Below are the code and all the weights of a small trained network. Each question names an input and a class and asks about switching units off, where a switched-off unit gives its printed mean instead of its output.

import numpy as np


def w(rows, s, z=0):
    codes = np.array(rows[::2]) - 128.0
    scale = np.full(codes.shape[1], s)
    scale[-1] = z or s
    return codes * scale


def f(y):
    return np.maximum(y, 0)


def log_softmax(a):
    a = a - a.max(-1, keepdims=True)
    return a - np.log(np.exp(a).sum(-1, keepdims=True))


def net(x, mask):
    res = np.array(x, float).reshape(1, 5) / 4 @ E
    y = f(res @ A[0][:, :-1].T + A[0][:, -1])
    res = res + np.where(mask, y, B[0][:, -1]) @ B[0][:, :-1]
    return log_softmax(res[-1] @ U[:, :-1].T + U[:, -1])


A, B = {}, {}
E = w([
[105,154,107,175,117,45],'x0',
[143,56,5,74,189,58],'x1',
[243,183,71,155,62,129],'x2',
[138,92,140,121,114,141],'x3',
[134,97,132,120,117,157],'x4',
],0.011)
A[0] = w([
[122,101,79,125,156,141,253],'n1',
[114,140,168,166,100,146,152],'n2',
[36,86,163,130,190,125,78],'n3',
[248,156,81,165,95,142,55],'n4',
[143,96,135,154,122,128,204],'n5',
[111,163,156,168,98,166,176],'n6',
[141,83,28,87,180,103,157],'n7',
],0.014,0.0029)
B[0] = w([
[139,171,206,188,118,113,186],'n1',
[90,143,200,95,80,95,194],'n2',
[202,91,1,194,169,237,228],'n3',
[185,72,20,153,183,162,227],'n4',
[163,172,99,117,104,72,146],'n5',
[117,130,190,66,100,60,206],'n6',
[10,216,215,93,76,57,249],'n7',
],0.0096,0.015)
U = w([
[95,195,252,60,49,118,254],'0',
[176,100,6,198,201,187,2],'1',
],0.014,0.00013)

Each question gives the input, the list of numbers given to net, and the class t.
The units are the neurons (one row each of A and B). Each row of codes is followed by its name. A weight is (code - 128) times the scale printed after its matrix; where a second scale follows, it is the last column's (A, B and U).
mask holds one flag per neuron, in row order. A switched-off neuron (its flag False) gives its mean, the last column of its row in B, instead of its output. The means were averaged over made-up inputs and are rounded, as every weight is.
A unit's drop is (log p(t) with every unit on - log p(t) with that unit switched off) / (log p(t) with every unit on - log p(t) with every unit switched off).
unit that matters most: the unit with the biggest drop
top k neurons: the k neurons with the biggest drops, biggest first
drop of u: that unit's drop, to one decimal
input [6,6,2,-7,6], class 0: unit that matters most	n7
input [-4,7,-7,4,2], class 0: top 3 neurons	(n7, n4, n1)
input [7,-3,-4,2,-1], class 1: top 2 neurons	(n7, n3)
input [-3,-4,7,-5,-7], class 1: top 2 neurons	(n4, n7)
input [-5,8,7,-1,5], class 0: top 2 neurons	(n7, n3)
input [-7,-6,7,-3,7], class 1: top 2 neurons	(n4, n7)
input [3,5,-4,-2,-2], class 0: drop of n4	0.9
input [-6,-2,7,5,-2], class 1: drop of n4	0.3
input [0,7,-6,7,-8], class 0: drop of n7	8.6
input [-5,5,4,-7,-5], class 0: drop of n7	2.2
